Below is a small trained network, with its code and all its weights. Each question gives an input and a class and asks what happens when units are switched off, that is, made to give their printed mean instead of their output.

import numpy as np


def w(rows, s, z=0):
    codes = np.array(rows[::2]) - 128.0
    scale = np.full(codes.shape[1], s)
    scale[-1] = z or s
    return codes * scale


def norm(h):
    return h / np.sqrt((h * h).mean(-1, keepdims=True) + 1e-5)


def f(y):
    return y / 2 * (1 + np.tanh(0.7978845608 * (y + 0.044715 * y**3)))


def log_softmax(a):
    a = a - a.max(-1, keepdims=True)
    return a - np.log(np.exp(a).sum(-1, keepdims=True))


def net(x, mask):
    res = np.array(x, float).reshape(1, 6) / 4 @ E
    u = 0
    for l in range(3):
        y = f(norm(res) @ A[l][:, :-1].T + A[l][:, -1])
        res = res + np.where(mask[u : u + 4], y, B[l][:, -1]) @ B[l][:, :-1]
        u += 4
    return log_softmax(norm(res)[-1] @ U[:, :-1].T + U[:, -1])


A, B = {}, {}
E = w([
[114,117,72,128,142,85,95,89],'x0',
[91,187,39,73,193,76,92,162],'x1',
[45,81,180,82,158,68,110,174],'x2',
[255,59,110,77,134,69,113,91],'x3',
[191,114,157,178,116,88,66,167],'x4',
[147,139,118,118,192,155,73,171],'x5',
],0.0075)
A[0] = w([
[149,135,106,138,130,136,91,89,43],'0.n0',
[137,126,75,103,83,173,119,143,127],'0.n1',
[117,133,175,115,112,204,126,255,10],'0.n2',
[165,143,125,162,202,125,94,126,2],'0.n3',
],0.0094,0.0048)
B[0] = w([
[245,141,162,116,150,140,110,188,101],'0.n0',
[116,146,132,100,146,121,187,127,165],'0.n1',
[133,177,209,185,180,181,181,153,251],'0.n2',
[190,126,180,140,60,141,52,176,121],'0.n3',
],0.012,0.0019)
A[1] = w([
[132,174,85,203,159,73,55,188,130],'1.n0',
[174,116,130,149,51,164,92,107,123],'1.n1',
[120,182,197,175,171,155,162,139,95],'1.n2',
[175,59,164,172,2,147,153,123,3],'1.n3',
],0.0078,0.0048)
B[1] = w([
[117,206,95,143,50,68,56,220,243],'1.n0',
[228,128,123,134,22,123,200,150,198],'1.n1',
[131,82,105,149,226,127,118,173,251],'1.n2',
[2,135,95,188,14,231,143,41,238],'1.n3',
],0.0081,0.0028)
A[2] = w([
[253,147,96,116,132,68,165,58,5],'2.n0',
[241,104,204,199,115,76,26,144,100],'2.n1',
[105,172,67,92,168,132,53,199,76],'2.n2',
[79,1,175,64,143,34,108,156,123],'2.n3',
],0.0062,0.0034)
B[2] = w([
[176,2,80,187,138,85,190,190,177],'2.n0',
[167,109,93,37,129,240,86,177,237],'2.n1',
[87,134,145,98,39,76,129,96,226],'2.n2',
[136,51,235,112,191,90,70,47,255],'2.n3',
],0.0098,0.0032)
U = w([
[158,49,182,11,196,30,77,79,160],'0',
[236,62,57,145,155,67,229,99,176],'1',
[63,205,84,117,107,43,62,193,130],'2',
[90,82,185,173,162,121,159,54,20],'3',
[58,196,70,44,198,160,218,80,244],'4',
[109,173,229,207,215,214,181,222,86],'5',
[140,97,154,210,37,201,223,56,7],'6',
[218,122,84,69,64,184,53,204,155],'7',
],0.012,0.0014)

Each question gives the input, the list of numbers given to net, and the class t.
The units are the neurons (one row each of A and B). Each row of codes is followed by its name. A weight is (code - 128) times the scale printed after its matrix; where a second scale follows, it is the last column's (A, B and U).
mask holds one flag per neuron, layer by layer. A switched-off neuron (its flag False) gives its mean, the last column of its row in B, instead of its output. The means were averaged over made-up inputs and are rounded, as every weight is.
A unit's drop is (log p(t) with every unit on - log p(t) with that unit switched off) / (log p(t) with every unit on - log p(t) with every unit switched off).
The circuit of an input: a set's keep is (log p(t) with only the set's units on - log p(t) with every unit switched off) / (log p(t) with every unit on - log p(t) with every unit switched off). Starting from all 12 units, units are removed one at a time, each time the one whose removal leaves the highest keep (on an exact tie, the one counted first), for as long as the keep stays at least 0.8.
units of the circuit, in order: the units of the circuit, biggest drop first
top k neurons: the k neurons with the biggest drops, biggest first
top k neurons in layer l: the k neurons of layer l with the biggest drops, biggest first
drop when u is switched off: that unit's drop, to one decimal
input [-5,-1,2,6,3,6], class 7: top neuron => (2.n1)
input [-2,5,-1,5,-4,1], class 1: top 2 neurons in layer 2 => (2.n0, 2.n3)
input [8,3,2,8,0,8], class 7: top 2 neurons => (0.n3, 2.n1)
input [-4,-5,8,6,3,-8], class 6: top 2 neurons in layer 1 => (1.n3, 1.n2)
input [8,-2,-7,3,-8,-3], class 1: units of the circuit, in order => (2.n0, 1.n3)
input [4,8,-5,-3,-6,5], class 2: top 2 neurons in layer 2 => (2.n2, 2.n1)
input [6,2,7,4,7,6], class 7: top 2 neurons => (1.n0, 2.n1)
input [4,5,-2,2,5,-1], class 7: top 3 neurons => (2.n1, 0.n3, 0.n0)
input [0,-5,3,8,1,8], class 7: top 2 neurons in layer 0 => (0.n3, 0.n1)
input [-2,4,6,-1,-1,-1], class 0: top 2 neurons => (2.n3, 1.n3)
input [7,-6,2,-5,6,4], class 7: top 2 neurons => (2.n1, 1.n0)
input [8,0,0,-1,6,6], class 7: top 2 neurons => (0.n3, 2.n1)
input [-7,-4,8,4,0,8], class 5: drop when 0.n2 is switched off => 2.6
input [-5,-8,3,7,-4,4], class 6: drop when 1.n0 is switched off => 0.0
input [7,0,-2,-1,-3,-6], class 1: drop when 0.n1 is switched off => -0.1
input [-7,-4,6,4,-1,4], class 5: drop when 0.n2 is switched off => 2.4
